Here is a tiny trained network, its code and every weight. The questions are about switching its units off for an input and a target symbol, where a switched-off unit gives its printed mean instead of its output.

import numpy as np


def w(rows, s, z=0):
    codes = np.array(rows[::2]) - 128.0
    scale = np.full(codes.shape[1], s)
    scale[-1] = z or s
    return codes * scale


def f(y):
    return np.maximum(y, 0)


def softmax(a):
    e = np.exp(a - a.max(-1, keepdims=True))
    return e / e.sum(-1, keepdims=True)


def log_softmax(a):
    a = a - a.max(-1, keepdims=True)
    return a - np.log(np.exp(a).sum(-1, keepdims=True))


def net(x, mask):
    ids = ['ΔΛΞΠΣΨαγεζθμτφω'.index(c) for c in x.split()]
    T = len(ids)
    res = E[ids] + P[:T]
    u = 0
    for l in range(2):
        q, k, v = (res @ M[l].T for M in (Q, K, V))
        z = softmax(np.where(np.tri(T) > 0, q @ k.T / 4**0.5, -1e9)) @ v
        res = res + np.where(mask[u], z, O[l][:, -1]) @ O[l][:, :-1]
        u += 1
        y = f(res @ A[l][:, :-1].T + A[l][:, -1])
        res = res + np.where(mask[u : u + 4], y, B[l][:, -1]) @ B[l][:, :-1]
        u += 4
    return log_softmax(res[-1] @ U[:, :-1].T + U[:, -1])


Q, K, V, O, A, B = {}, {}, {}, {}, {}, {}
E = w([
[214,115,127,143,162,125,237,92],'Δ',
[222,153,122,118,210,133,194,95],'Λ',
[200,181,154,182,152,132,166,98],'Ξ',
[215,159,95,142,171,121,187,98],'Π',
[225,212,204,185,143,140,121,101],'Σ',
[91,156,162,254,166,152,209,103],'Ψ',
[151,128,127,233,155,77,55,163],'α',
[105,83,167,245,111,77,144,156],'γ',
[66,46,48,150,161,74,176,156],'ε',
[136,63,147,153,163,91,81,194],'ζ',
[69,133,95,86,238,113,87,157],'θ',
[96,97,187,53,178,118,126,184],'μ',
[98,175,33,122,82,13,62,114],'τ',
[82,191,129,39,125,44,98,117],'φ',
[160,129,116,60,65,40,106,212],'ω',
],0.0087)
P = w([
[219,112,98,139,188,3,162,53],'0',
[175,136,132,153,177,42,148,86],'1',
[135,138,149,161,156,48,140,111],'2',
[101,177,168,165,149,99,140,163],'3',
[87,202,173,165,148,107,142,187],'4',
[62,220,184,169,134,135,147,219],'5',
],0.007)
Q[0] = w([
[67,235,130,107,225,20,193,226],'L0H1',
[174,229,181,214,161,137,177,75],'L0H1',
[85,68,107,144,149,29,36,72],'L0H1',
[58,142,176,235,183,11,186,174],'L0H1',
],0.011)
K[0] = w([
[44,183,163,80,23,146,109,254],'L0H1',
[29,106,109,184,128,81,91,168],'L0H1',
[203,68,51,8,89,58,142,101],'L0H1',
[39,116,119,68,133,96,31,245],'L0H1',
],0.0092)
V[0] = w([
[168,47,131,90,132,102,39,237],'L0H1',
[160,140,231,75,69,134,224,93],'L0H1',
[238,254,226,75,122,91,44,130],'L0H1',
[59,174,133,20,252,143,116,74],'L0H1',
],0.0064)
O[0] = w([
[91,114,172,170,220,37,167,255,74],'L0H1',
[125,89,198,47,84,166,229,56,90],'L0H1',
[46,213,167,79,174,30,187,67,250],'L0H1',
[67,63,137,101,214,152,30,52,147],'L0H1',
],0.0065,0.0024)
A[0] = w([
[80,207,30,78,195,195,131,118,2],'L0N1',
[171,84,177,240,223,102,189,55,245],'L0N2',
[202,193,253,45,222,89,162,167,198],'L0N3',
[112,180,117,210,70,117,233,105,99],'L0N4',
],0.0053,0.0034)
B[0] = w([
[105,131,185,188,130,155,168,140,132],'L0N1',
[180,99,135,78,253,79,102,200,255],'L0N2',
[19,87,55,201,134,65,174,141,230],'L0N3',
[142,189,238,117,118,84,123,140,179],'L0N4',
],0.0052,0.0092)
Q[1] = w([
[152,230,132,255,174,123,164,185],'L1H1',
[144,140,125,17,14,216,205,44],'L1H1',
[44,164,158,138,194,49,241,83],'L1H1',
[108,240,117,182,175,138,185,131],'L1H1',
],0.01)
K[1] = w([
[10,78,98,136,76,194,68,236],'L1H1',
[254,141,211,221,230,144,214,90],'L1H1',
[68,205,200,155,4,116,117,150],'L1H1',
[14,131,206,130,70,187,110,224],'L1H1',
],0.0067)
V[1] = w([
[167,127,132,216,219,145,105,199],'L1H1',
[115,191,17,110,129,99,47,65],'L1H1',
[103,171,255,158,181,152,62,80],'L1H1',
[37,9,124,52,163,120,166,150],'L1H1',
],0.0077)
O[1] = w([
[133,191,42,239,124,124,106,73,254],'L1H1',
[79,162,78,23,186,181,23,209,147],'L1H1',
[143,169,220,153,241,127,28,7,162],'L1H1',
[48,30,134,128,2,86,81,90,186],'L1H1',
],0.0071,0.007)
A[1] = w([
[119,90,145,67,53,252,99,158,6],'L1N1',
[168,167,117,84,118,142,94,72,175],'L1N2',
[97,147,104,155,69,117,121,77,130],'L1N3',
[77,123,151,86,128,152,92,129,174],'L1N4',
],0.011)
B[1] = w([
[74,238,131,204,152,60,245,130,128],'L1N1',
[127,61,132,144,210,166,179,178,236],'L1N2',
[151,59,143,160,218,145,141,147,235],'L1N3',
[209,124,156,154,105,105,126,164,255],'L1N4',
],0.011,0.0051)
U = w([
[205,105,106,87,85,115,145,66,76],'Δ',
[95,133,57,64,121,141,133,38,147],'Λ',
[96,144,173,139,136,159,141,133,183],'Ξ',
[117,133,95,92,127,150,141,101,57],'Π',
[36,195,146,63,170,108,162,31,18],'Σ',
[169,88,161,115,165,254,172,128,81],'Ψ',
[105,238,70,124,99,95,97,50,49],'α',
[201,182,177,166,59,122,122,92,101],'γ',
[155,101,80,149,59,219,115,155,162],'ε',
[168,102,111,125,167,89,143,155,253],'ζ',
[74,133,84,116,153,179,33,54,63],'θ',
[82,52,153,138,111,141,114,34,21],'μ',
[94,172,96,78,152,184,111,212,31],'τ',
[213,107,202,78,87,125,71,150,122],'φ',
[48,151,120,98,83,116,194,155,105],'ω',
],0.0065,0.0051)

Each question gives the input, a string of symbols that net reads in full, and the target symbol t.
The units are the heads (4 rows each of Q, K, V and O) and the neurons (one row each of A and B). Each row of codes is followed by its name. A weight is (code - 128) times the scale printed after its matrix; where a second scale follows, it is the last column's (O, A, B and U).
mask holds one flag per unit, layer by layer, with each layer's heads first. A switched-off unit (its flag False) gives its mean, the last column of its rows in O or B, instead of its output. The means were averaged over made-up inputs and are rounded, as every weight is.
A unit's drop is (log p(t) with every unit on - log p(t) with that unit switched off) / (log p(t) with every unit on - log p(t) with every unit switched off).
The circuit of an input: a set's keep is (log p(t) with only the set's units on - log p(t) with every unit switched off) / (log p(t) with every unit on - log p(t) with every unit switched off). Starting from all 10 units, units are removed one at a time, each time the one whose removal leaves the highest keep (on an exact tie, the one counted first), for as long as the keep stays at least 0.8.
circuit, biggest first: the units of the circuit, biggest drop first
unit that matters most: the unit with the biggest drop
k most important neurons: the k neurons with the biggest drops, biggest first
top k neurons in layer l: the k neurons of layer l with the biggest drops, biggest first
input Σ Λ ω Ψ, target ω: circuit, biggest first => [L1H1 L0H1 L0N3]
input Ξ γ Ψ, target γ: top 2 neurons in layer 1 => [L1N2 L1N3]
input Λ Ψ Λ Ψ Λ, target Ψ: top neuron in layer 0 => [L0N3]
input Π φ Ξ, target φ: circuit, biggest first => [L1H1 L1N4 L0H1]
input μ Ψ φ Σ Ψ, target φ: top 2 neurons in layer 0 => [L0N2 L0N3]
input τ ζ Δ Σ μ γ, target μ: circuit, biggest first => [L1H1 L0H1 L0N3]
input Ψ Σ φ Σ, target φ: circuit, biggest first => [L1H1 L1N4 L0H1]
input Δ Ψ Ψ α Λ, target α: 4 most important neurons => [L1N2 L1N3 L0N3 L1N4]
input φ Δ Ψ φ Ψ, target φ: circuit, biggest first => [L1H1 L1N4 L0H1 L0N2]
input ζ Π τ Ψ, target τ: circuit, biggest first => [L1H1 L0N2]
input φ Ψ ε, target φ: 2 most important neurons => [L1N4 L0N3]
input Ψ Σ Ψ Ψ ε Δ, target ε: circuit, biggest first => [L0H1 L1H1]
input Ψ α Ψ Ψ Σ, target Ψ: circuit, biggest first => [L0H1 L1N2 L1H1 L0N3]
input Ψ Ξ Δ γ Σ Δ, target γ: top 2 neurons in layer 1 => [L1N2 L1N3]
input τ γ Ψ ε ω ζ, target ω: unit that matters most => L0H1
input Δ Ψ Δ Ψ μ Ψ, target μ: circuit, biggest first => [L1H1 L0H1]
input μ Δ μ Σ, target μ: circuit, biggest first => [L1H1 L0H1]
input Ξ Δ Ψ Σ, target Ψ: circuit, biggest first => [L0H1 L1N2 L1H1]
input ω φ Σ Λ ω, target ω: circuit, biggest first => [L0H1 L1H1 L0N3]
input Σ Ψ Δ Λ α, target α: top 3 neurons in layer 1 => [L1N2 L1N4 L1N3]
input α Λ μ, target μ: most important neuron => [L0N3]
input Σ Σ Ψ Δ, target Ψ: top 2 neurons in layer 0 => [L0N3 L0N4]
input Λ τ ω Λ Ψ, target ω: top 2 neurons in layer 0 => [L0N2 L0N3]
input Ψ φ φ Σ ζ, target φ: 2 most important neurons => [L1N4 L0N2]
